(in the rows, 128 means zero)
Known rows:
[165 111 132  69 176 124 107 107 110 134  62 153 236 108 126  52 158 105
 119 150 120 178 125 115 142 119 113 128 113  72 169 119 140 136 116 126
  70 157 148 172 186] -> Q549
[138 112 116 100  88 128 125 105 139  95 112 156 136 134 145 149 117 131
 132 131 130 124 135 124 130 135 127 125 129 114 139 126 107 123 118 134
 149 124 139 121 140] -> Q404
[122 123 133 125 135 132 135 121 143 136 115  70 150 129 130 105 137 127
 135 118 126 118 130 127 125 121 135 124 120 123 124 143 145 139 135 120
 120 108 147 141 141] -> Q488
[107 150 126 183 118 118 133 135 106 135 144 158  73 114 133 135 110 115
 113 132 128 132 122 137 147 122 144 128 130 122 104  91 113 107 138 138
 131 137 115 113 130] -> Q209
[121  94 128 159 127 139 107 135 110 130 127 148 141 137 113 156 139 119
 129 101 116 143 128 116 111 129 120 125 142 140 157 139 136 122 131 106
 114 182 130 129 107] -> Q156
[131 145 131 160 143 117 138 113 145 135 136 125  90 110 124 108  86 124
 109 113 132 150 128 102 118 139 128 132 105 127 135 121 128 114 125 111
 108 134 118 107 131] -> Q327
[125 136 138 135 109 136 147 132 141 135 134 140  91 135 126 106 122 138
 120 125 107 132 153 128 164 134 138 116 134 150 131 124 131 130 114 119
 100 132 138 129 140] -> Q704
[106  81 120 196  86 134 125 113 122 135 122 180  87 127 123 139 136 122
 116 115 108 128 140 144 134 145 146 114 164 166 105  90 122 146 134 107
 163 138 140 116 135] -> Q99
[133 166 145  98 120 126 135 150 126 128 161 132 114 137 125 135 125 143
 131 149 122 112 136 153 164 124 120 126 130 134 122 128 138 112 115 152
 105 126 116 131 119] -> Q283
[125 156 101  69 133 131 158 119 142 113 185 118 159 149 146 149  93 126
 136 133 141 110 135 150 148 130 109 117 131 144 118 161 172 116 120 168
 119  93 112 132 106] -> Q762
[121  99 124 124 120 131 116 139 116 120 113 148 164 126 141 133 134 126
 139 137 130 115 127 132 118 125 127 131 134 120 128 144 134 126 133 129
 146 135 135 126 125] -> Q170
[156 138 145 116 186 125 110 149 119 146  87 134 209 119 112  92 150 109
 124 147 124 150 136 141 150 106 112 125 118  98 152 142 150 136 115 101
  67 148 138 174 167] -> Q684
[138 120 120 106  98 129 138 102 120  99 102 138 134 129 142 132 122 137
 132 133 134 121 127 129 135 139 128 130 131  98 124 122  95 119 127 162
 156 110 135 138 139] -> Q319
[128 168  96 117 148 117 156 116 141 119 196 145  87 127 152 131  67 114
 114 137 146 132 136 139 127 139 121 123 107 160 116 143 159 109 128 138
 143 113  97 107 107] -> Q459
[ 93 118 126 233 105 125 151 113 114 140 127 125  61 112 125 130 100 104
 100  79 112 137 135 129 137 136 169 117 137 152 112  90 120 132 135 112
 164 106 142 115 153] -> Q707
[138 130 118  78 106 122 113 145 101 114 115 203 133 131 144 146 138 145
 128 156 133 124 122 155 131 131 123 134 147 121 108 102  79 136 126 141
 186 119 119 123 136] -> Q333
[141 135 144 137 177 122 127 109 174 132  97  49 158 119 110 119 137 123
 133  95 132 133 124  89 113 136 116 128 124 131 152 135 108 136 128 122
  84 118 115 131 132] -> Q929
[130 118 114  95 112 123 133 109 133 120 131 180 136 129 134 145 111 140
 123 144 129 137 129 140 144 137 117 122 152 147 113 123 128 135 130 143
 135 134 117 115 110] -> Q337
[112 101 115  89  95 139 149  89 130 124 145 114 149 133 146 114 104 123
 129 106 126 134 126 118 137 146 134 122 127 126 114 147 168 129 128 144
 139 107 148 124 128] -> Q63
[143 129 130 118 117 129 124 154 145 109 125 123 111 135 135 131 133 146
 137 132 134 109 143 143 125 119 134 133 116 134 126 118  94 140 114 132
 150 110 144 139 135] -> Q279

Facts:
Q106 | ψ 973 | ζ Q547 Q402
Q109 | ψ 973
Q112 | ψ 973
Q120 | ψ 676 | ζ Q983 Q422
Q123 | ψ 973
Q125 | ψ 676 | β Q910 Q454 Q542 Q337
Q134 | ψ 197 | ζ Q219 Q942
Q138 | ψ 973 | ζ Q454
Q146 | ψ 197 | β Q209 Q909
Q155 | ψ 197 | β Q404 Q420 | ζ Q507 Q47
Q156 | ψ 973 | β Q209 Q610 | ζ Q112
Q163 | ψ 197 | ζ Q684 Q275
Q170 | ψ 973 | ζ Q27
Q178 | ψ 973 | ζ Q494
Q179 | ψ 676
Q19 | ψ 973 | ζ Q420 Q488
Q193 | ψ 197 | β Q771 Q877
Q200 | ψ 197 | ζ Q802
Q201 | ψ 973 | ζ Q260
Q204 | ψ 197 | ζ Q547 Q722
Q209 | ψ 676 | ζ Q278
Q217 | ψ 973 | ζ Q112
Q219 | ψ 676 | ζ Q780
Q226 | ψ 973 | β Q771 Q499
Q230 | ψ 676 | β Q279 | ζ Q934 Q163
Q260 | ψ 973
Q261 | ψ 676 | β Q877 Q283 Q888
Q27 | ψ 812 | ζ Q780
Q273 | ψ 812 | β Q874 Q435 Q499 | ζ Q593
Q275 | ψ 973 | ζ Q618
Q276 | ψ 973 | β Q179 Q333 Q53 Q959 Q106 Q499 | ζ Q7 Q416
Q278 | ψ 197
Q279 | ψ 973
Q280 | ψ 973 | β Q7 Q973 Q877 Q138 Q420 Q527
Q281 | ψ 973 | ζ Q507
Q283 | ψ 973
Q290 | ψ 676 | β Q704 Q736 Q200 | ζ Q610
Q3 | ψ 973 | ζ Q99
Q306 | ψ 676 | β Q337 | ζ Q802 Q996 Q790
Q308 | ψ 197 | β Q934 Q334 Q459 | ζ Q260
Q316 | ψ 197 | ζ Q996
Q319 | ψ 812 | ζ Q682
Q322 | ψ 973 | ζ Q178
Q327 | ψ 676 | ζ Q704 Q156 Q435
Q333 | ψ 197
Q334 | ψ 973
Q337 | ψ 197 | ζ Q877 Q496
Q350 | ψ 812
Q368 | ψ 973 | ζ Q888 Q909 Q379
Q375 | ψ 676 | β Q765 Q942 | ζ Q27 Q942
Q379 | ψ 973
Q388 | ψ 197 | ζ Q170 Q290
Q397 | ψ 973 | ζ Q707 Q454
Q4 | ψ 973
Q402 | ψ 973 | ζ Q4
Q404 | ψ 973 | ζ Q549 Q868
Q416 | ψ 197 | β Q209 Q590 Q883 Q757 | ζ Q610
Q420 | ψ 973
Q422 | ψ 197 | ζ Q112
Q435 | ψ 197
Q441 | ψ 973 | β Q7 Q53 Q507 Q935 | ζ Q991
Q447 | ψ 973 | ζ Q7
Q454 | ψ 197 | ζ Q704
Q455 | ψ 197 | ζ Q765
Q459 | ψ 676 | ζ Q868
Q461 | ψ 973 | ζ Q19 Q802
Q47 | ψ 197 | β Q138 Q802 Q720 | ζ Q279
Q48 | ψ 973 | ζ Q179
Q485 | ψ 973 | ζ Q92
Q488 | ψ 973 | ζ Q4
Q494 | ψ 812 | ζ Q507
Q496 | ψ 973 | ζ Q226
Q499 | ψ 812
Q5 | ψ 973 | β Q461 Q909 | ζ Q204
Q506 | ψ 973 | ζ Q368
Q507 | ψ 676
Q508 | ψ 973 | β Q709 Q404 Q589 Q123
Q509 | ψ 676
Q527 | ψ 973
Q53 | ψ 197
Q530 | ψ 973 | ζ Q4
Q534 | ψ 973 | β Q530 Q507 Q618 Q506 Q447 Q48
Q542 | ψ 973
Q547 | ψ 973 | ζ Q935 Q281
Q549 | ψ 812 | β Q617 Q134
Q550 | ψ 197 | ζ Q660 Q684
Q554 | ψ 973 | ζ Q99
Q564 | ψ 676 | β Q19 Q950 Q542 Q109 Q275
Q565 | ψ 973 | ζ Q722
Q589 | ψ 973 | ζ Q178 Q494
Q590 | ψ 197 | ζ Q595
Q593 | ψ 973 | β Q123
Q595 | ψ 197 | ζ Q402
Q598 | ψ 676 | β Q722 Q802 Q334 Q762
Q599 | ψ 197 | β Q99 Q27 Q350 Q707 Q109
Q610 | ψ 973 | ζ Q590 Q935
Q614 | ψ 676 | β Q530 | ζ Q488 Q720
Q617 | ψ 973 | ζ Q485 Q960
Q618 | ψ 812 | ζ Q996 Q811
Q624 | ψ 973 | β Q554 Q322 Q275 | ζ Q193 Q684
Q627 | ψ 676 | β Q219 Q950 Q201 Q281 | ζ Q106
Q63 | ψ 973 | ζ Q547 Q888
Q638 | ψ 973 | β Q883 Q420 Q275 Q379
Q660 | ψ 197
Q680 | ψ 676 | ζ Q722 Q435
Q682 | ψ 676
Q684 | ψ 973 | β Q945 Q134
Q694 | ψ 197 | β Q63 Q934 Q178 Q337 | ζ Q422
Q7 | ψ 812 | ζ Q565
Q704 | ψ 973 | ζ Q99 Q422 Q281 Q811
Q707 | ψ 676
Q709 | ψ 197 | ζ Q830 Q63 Q888
Q720 | ψ 197 | ζ Q554 Q780 Q275
Q722 | ψ 973 | ζ Q3 Q217
Q736 | ψ 973 | ζ Q694 Q178
Q757 | ψ 973 | ζ Q488
Q762 | ψ 973
Q765 | ψ 973
Q771 | ψ 197 | ζ Q996 Q281
Q780 | ψ 973 | β Q279 Q935 Q589 Q916 Q942 | ζ Q589
Q790 | ψ 676 | β Q509 Q420 Q337
Q800 | ψ 676 | β Q4 Q454 Q945 Q983 Q494 Q499
Q802 | ψ 676 | ζ Q935
Q811 | ψ 973 | β Q509 | ζ Q112 Q422
Q828 | ψ 676 | β Q950 Q201 | ζ Q694 Q3 Q217
Q830 | ψ 973 | β Q63 Q950
Q868 | ψ 812 | ζ Q704
Q874 | ψ 973
Q877 | ψ 676 | ζ Q3
Q883 | ψ 197 | ζ Q178 Q92 Q916
Q885 | ψ 973 | ζ Q722
Q888 | ψ 197
Q898 | ψ 973 | β Q554 Q883 Q420 Q461 Q200 Q499 | ζ Q589
Q909 | ψ 973
Q910 | ψ 973 | ζ Q120
Q916 | ψ 812 | ζ Q7
Q92 | ψ 973 | ζ Q488
Q929 | ψ 197 | β Q709 Q179 Q874 Q765 | ζ Q507 Q163
Q933 | ψ 197 | β Q7 Q319 Q388 Q179 | ζ Q4
Q934 | ψ 973
Q935 | ψ 676
Q942 | ψ 973 | ζ Q973
Q945 | ψ 197
Q950 | ψ 973
Q958 | ψ 973 | ζ Q123
Q959 | ψ 676
Q960 | ψ 973 | ζ Q279
Q973 | ψ 973
Q983 | ψ 812 | ζ Q888 Q316
Q99 | ψ 197 | ζ Q694 Q811
Q991 | ψ 973 | β Q883 Q281 | ζ Q200
Q996 | ψ 197

Rows:
No name comes twice in this set of rows, the named rows included.
[144 131 142 137 162 127 114 149 147 122 109  64 138 126 116 128 147 130
 136 107 135 119 132 107 108 114 125 132 115 124 157 161 126 138 126 113
 102 125 139 138 130]	Q780
[117 159  95 118 155 125 158 114 139 139 205 120  94 130 151  89  76 122
 121 155 153 122 120 157 116 130 127 133 100 138  87 147 181 118 129 128
 148  94 111 122 112]	Q802
[130 107  95  82 138 122 146  84 169  85 138 132 163 133 163 130  94 127
 134 141 151 113 128 136 118 141 117 123 129 149 103 151 145 137 128 144
 140  83 113 117 112]	Q720
[147 131 125 189 120 118 125 149 130 128 134 134  54 127 141 116 115 134
 123 130 144 113 136 140  85 118 151 144 108 138 118 112  57 138 123 111
 202  93 138 122 150]	Q507
[147 116 120  79 130 115 127 104 110 124  89 184 183 115 142  93 130 121
 117 159 124 145 119 147 154 129 124 130 131  95 118  94 101 142 126 146
 148 112 137 146 171]	Q945
[130  85 111 106 116 129 118 135  99 139 102 174 164 131 154  93 139 128
 136 168 130 128 124 163 135 114 138 130 116  97 103 129 140 138 125 126
 162 115 154 145 157]	Q4
[145 130 138 112 109 126  97 149 116 100 108 104 132 136 125 174 162 153
 145 100 140 118 116 118  80 124 121 148 129 102 163 134  67 119 128 131
 179 134 138 127 106]	Q534
[139 160 130 162 136 125 145 149 140 158 150  97  64 126 131  82 116 136
 119 139 130 126 125 143 112 121 150 144  93 122  97 114 110 133 125 113
 151 104 143 126 142]	Q935
[134 132 104  67 131 142 162 107 165 109 188 102 137 150 152 128  79 127
 132 126 136 119 144 141 141 143 111 119 119 158 122 180 180 128 115 145
 120  96 124 133 110]	Q722
[137 132 122 131 169 133 127 126 147 147 160 120 143 139 115 130 125 111
 123 118 125 135 130 113 114 137 101 122 140 153 145 151 153 142 134 108
 101 147 111 133 101]	Q694

The same elements again, as new rows of numbers:
Known rows:
[128 144 141 110 145 133 115 133 117 127 110 124 131 108 110 111 118 149
 110 150 134 131 139 139 126 138 129 143 115 111 118 146 114 125 135 109
 143] -> Q983
[159 122 111 124 154 141 129 135 126  98 147 110 133  94  95 156 153 133
 148 147  92 118 195  37  89 144 121 147 134  95  85 159 113 137 131 103
 145] -> Q627
[ 92 138 127 117 136 139  86 155 117 161  87 135 118 122  96 181 127 131
 102 137 111  86 131 150 111 119 144 131  75 120 108 153 149 108 138 113
 144] -> Q790
[118 141 140 117 133 137 120 157 120 125 118 119 136 111 104 115 126 147
 138 149 127 126 148 150 129 123 125 144 125 122 128 147 112 132 127 110
 139] -> Q279
[130 135 148 112 135 137 116 131 117 124 119 114 136 111 109 115 133 148
 150 141 130 121 147 144 116 135 128 149 123 129 124 135 129 125 128 105
 137] -> Q909
[124 139 146 112 137 135 125 133 125 113 114 114 127 115 105 131 125 149
 116 148 128 128 137 169 123 134 129 142 112 122 123 142 119 124 133 104
 137] -> Q888
[121 135 153 110 131 136 117 158 121 128  98 117 132 111 108 119 133 148
 138 150 137 126 141 132 125 122 127 144 131 138 125 145 121 129 125 104
 137] -> Q112
[ 92 146 115 122 137 138 102 161 124 148  90 131 127 114  93 161 125 136
 116 151 114 105 146 125 116 121 135 136  88 106 108 149 133 120 137 108
 147] -> Q125
[136 141 140 115 131 138 124 133 113 125 122 124 139 111 106  94 132 149
 136 151 126 121 159 138 118 120 132 147 123 119 131 146 120 122 116 102
 143] -> Q757
[130 138 141 116 127 140 122 148 118 127 117 122 137 110 102 101 126 151
 138 154 125 122 159 154 121 118 129 144 123 120 135 152 117 124 118 105
 139] -> Q488
[129 155 144 119 133 135 119 153 102 147 125 131 112 111 104 104 153 144
 131 142 110 117 123 140 135 125 120 138 130  94 109 149 120 127 137 122
 139] -> Q276
[122 143 140 112 133 134 123 146 116 132 105 121 137 111 109 105 133 147
 131 153 133 128 144 129 124 121 131 146 119 122 126 143 116 128 123 103
 142] -> Q447
[129 141 142 106 145 133 117 137 120 121 105 127 129 110 112 111 118 147
 110 149 136 132 141 126 127 131 129 143 117 121 118 147 112 127 129 106
 143] -> Q618
[128 137 146 111 139 134 127 138 125 108 114 116 125 115 107 134 123 150
 108 147 128 129 138 162 124 129 129 142 114 130 124 145 114 125 126 106
 138] -> Q996
[118 145 138 119 131 136 122 150 119 126 115 122 135 112 105 109 129 147
 146 150 125 125 146 145 132 122 125 145 123 119 123 142 114 133 129 109
 140] -> Q942
[154 138 137 108 145 135 129 104 114 100 137 129 127 118 111 109 145 142
 128 133 115 116 149 123 112 124 134 149 114 133 113 135 122 116 118 103
 142] -> Q883
[138 130 140 117 138 137 120 149 121 111 128 113 139 108 109 125 132 143
 130 143 125 123 151 117 118 126 128 147 129 127 120 150 112 134 124 109
 139] -> Q281
[129 144 135 111 140 132 131 129 122 106 116 125 130 116 110 115 130 144
 107 149 129 129 137 139 127 122 131 144 110 125 120 141 105 127 122 104
 142] -> Q720
[134 122 118 127 143 140 120 160 126 108 136 102 143  94  94 163 146 137
 146 145 109 109 170  67  90 140 121 143 126  85  93 164 115 139 144  98
 140] -> Q830
[124 152 129 116 142 133 132 130 121 109 124 128 130 117 107 108 129 145
 117 148 124 128 140 145 129 122 128 144 108 115 116 139 107 129 126 107
 145] -> Q134

Rows:
No name comes twice in this set of rows, the named rows included.
[118 148 141 116 133 138 106 147 107 146 118 132 123 116 102 121 144 142
 147 134 112 101 129 148 124 122 128 140 115 119 111 142 135 121 136 116
 139]	Q280
[134 158 139 115 143 136 114 150 103 144 120 141 106 112 102  99 138 145
 143 139 103 117 124 149 141 136 115 137 129  95  99 142 122 126 146 125
 142]	Q273
[115 142 140 114 132 134 120 146 118 133 105 119 137 111 108 120 130 144
 119 151 138 126 136 133 121 122 132 145 113 116 125 147 117 128 127 102
 142]	Q910
[ 86 147 113 120 137 136  97 155 122 156  86 133 128 116  97 169 124 129
  82 150 117  99 133 131 112 119 144 132  69  94 109 161 129 116 136 110
 150]	Q306
[123 153 126 121 145 135 119 144 117 129 121 129 119 113 103 124 137 139
 132 147 107 126 149 129 135 127 123 142 118 110 107 140 116 132 131 121
 144]	Q375
[130 154 143 112 142 136 115 144 109 138 117 136 114 113 105  96 130 149
 137 143 114 124 131 160 141 136 118 140 128 107 110 140 119 126 139 121
 140]	Q499
[120 144 139 110 138 134 127 143 124 115 104 123 123 117 108 129 128 146
 108 149 129 126 132 142 125 121 132 141 110 128 119 145 112 125 128 104
 140]	Q454
[121 135 133 119 135 135 119 145 122 127 122 112 145 105 106 128 127 142
 115 152 130 122 148 120 111 129 132 144 112  99 120 157 113 131 132 103
 141]	Q63
[130 150 141 115 141 132 131 130 115 114 126 126 118 116 109 112 137 144
 105 145 121 128 123 156 134 126 127 141 113 107 116 144 105 127 132 114
 142]	Q771
[ 89 151 119 114 135 133 115 147 126 135  82 135 135 120  99 144 122 138
  87 151 131 106 122 138 114 114 143 135  71 107 115 147 122 118 132  95
 148]	Q337
[134 145 129 118 141 136 121 138 116 130 118 130 119 112 104 122 140 138
 128 148 110 125 157 120 125 125 129 143 117 113 113 147 119 126 122 114
 145]	Q614
[147 142 148 116 141 138 105 134  99 131 142 137 114 119 108 120 159 135
 160 116 100  94 128 133 123 123 126 144 125 130 101 136 137 120 132 126
 139]	Q898

The same elements again, as new rows of numbers:
Known rows:
[127 126 122 145 119 131 121 116 132 141 145 126 141 107 122 135 154 155
 106 120 132 111 146 139 105 162 152 130] -> Q170
[116 122 131 110 132 126 150 122 131 143 102 118 136 130 144 133 123 168
 117 126 164  89 143 143  97 153 120 117] -> Q368
[166 127 147 113 165  68 153 150 190 109 134  83 108 111 123 107 166  78
 118 143  88 135 116 107 104 115 126 121] -> Q226
[113 117  84 109 100 162 121 106 127 145 117 169 127 127 162  92 136 149
 144 131  80 130 147 125 137  98  78 132] -> Q209
[145 136 123 144 111 100 130 104 109 154 113 121 110 133 151 134 117 134
 102 118 139 114 138 106 108 139 168 123] -> Q722
[119 127 109 168 130 166 114 103 117 136 131  88 128 134 130 139  88 134
 151 135 170 131 112 149 154  98 139 115] -> Q996
[142 153 104 111 119 134  92 129  99 133  94 140 143 133 107 165 116 143
 127 108 150  89 130 106 141  99 132 109] -> Q618
[114 126 135 126 153 112 146 161 177 110 116 151 119 130 116 101 159  74
 139 153  80 154 107 103 141  79  92 135] -> Q800
[154 120 113 118 131 125 133 110 110 142 127 139 122 116 127 111 123 161
 112 108 110 125 136 157 124 188 133 140] -> Q757
[119 127 124 124 108 116 114 121 112 147 122 128 128 116 135 151 139 148
 111 135 131 107 153 120 102 164 163 122] -> Q736
[109 121 208 139 120 103 139 150 119  73 163 130 122 170 110 150  89  56
 144 161 176 190  78  91 159  95 161 140] -> Q694
[ 90 135 100 141 107 141 123 135 107 154  93 176 116 140 140 133 130 133
 129 146 118 134 129  98 135 102 132 127] -> Q459
[129 132 142 133 119 129 149 120 131 129 137 137 129 136 146 124 137 156
  98  95 149 115 137 125 116 153 134 135] -> Q542
[118 129 134 120 114 112 140 117 118 143 104 131 124 130 141 139 115 155
 111 126 160 103 139 119  96 150 153 121] -> Q910
[ 97 125 106 138 104 184  93 161 114 125 148  97 112 139 124 157 145 136
 143 129 133 140 131 146 156 136 128 126] -> Q134
[135 127 141 153 133 137 115  89 111 157 138 139 164 102 138 134 117 146
 123 130 140 102 169 147 103 140 143 130] -> Q281
[126 132 122 119 117 130 143 127 135 134 130 127 120 122 149 122 147 159
  97  97 134 108 146 130 110 159 127 131] -> Q958
[133 136 125 136 125 134 146 126 138 133 131 122 124 127 143 120 147 155
  96  96 143 114 139 126 113 157 133 128] -> Q334
[145 141 246 128 192 115 170 139 128 112 139 151 171 151 144 116 102  69
 117 147 149 116 170 151  99 117 107 134] -> Q830
[143 140 175 152 171  87 128 157 167 116 154 105 145 101  93 130 168  75
 122 155 103 135 132 135 108 128 149 128] -> Q780

Rows:
No name comes twice in this set of rows, the named rows included.
[109 125 107 132 115 159 105 129  91 134 119 100 111 148 136 153  94 133
 152 144 148 142 119 139 154 125 134 118]	Q204
[157  94 142  76 140 126 108 105 128  97 160 101 134 124 122 105  81  89
 201 182  88 170 123 169 150 116  82 123]	Q416
[104 123 148 119 154 135  98 194 145 103 137  73 120 129  94 161 149  60
 165 185 110 153 115 136 136 111 121 114]	Q929
[131 135 121 151 130 133 135 124 145 140 143 114 129 114 130 129 164 145
  93  99 135 108 140 131 107 148 147 130]	Q942
[162 155  95 120 126 120  95 124 103 134 104 127 127 134 112 148 116 130
 123  91 137 108 112  97 155  92 138 112]	Q7
[ 96 123 109 125 104 180 100 143 115 122 142 100 115 142 136 158 128 142
 143 132 150 135 132 139 146 127 118 118]	Q550
[169 115 164  88 132  64 129 107 133 128 142 115 129 118 146 109 113  74
 138 167  84 137 151 107  99 124 132 122]	Q156
[131 123  97 139 131 170 115 133  98 126 132 109 109 137 117 132  95 147
 143 111 137 154 108 167 179 154 124 139]	Q595
[117 120 169  99 133 142 137 172 147  76 162 101 111 160 124 133 132  71
 149 141 123 170 101 125 153 111  99 130]	Q308
[153 139 124 164 119  99 136  83 113 158 118 113 118 126 153 128 112 133
 106 118 147 114 135 107 111 124 173 122]	Q112
[137 124 163 104 178  83 151 173 165 108 114 111 127 121 105 120 145  87
 131 155 107 125 121 140 101 150 115 126]	Q441
[147 123 146  92 170  66 138 174 151 117 103 103  98 120 106 127 149  74
 130 160  82 132 120 131 101 158 130 124]	Q276

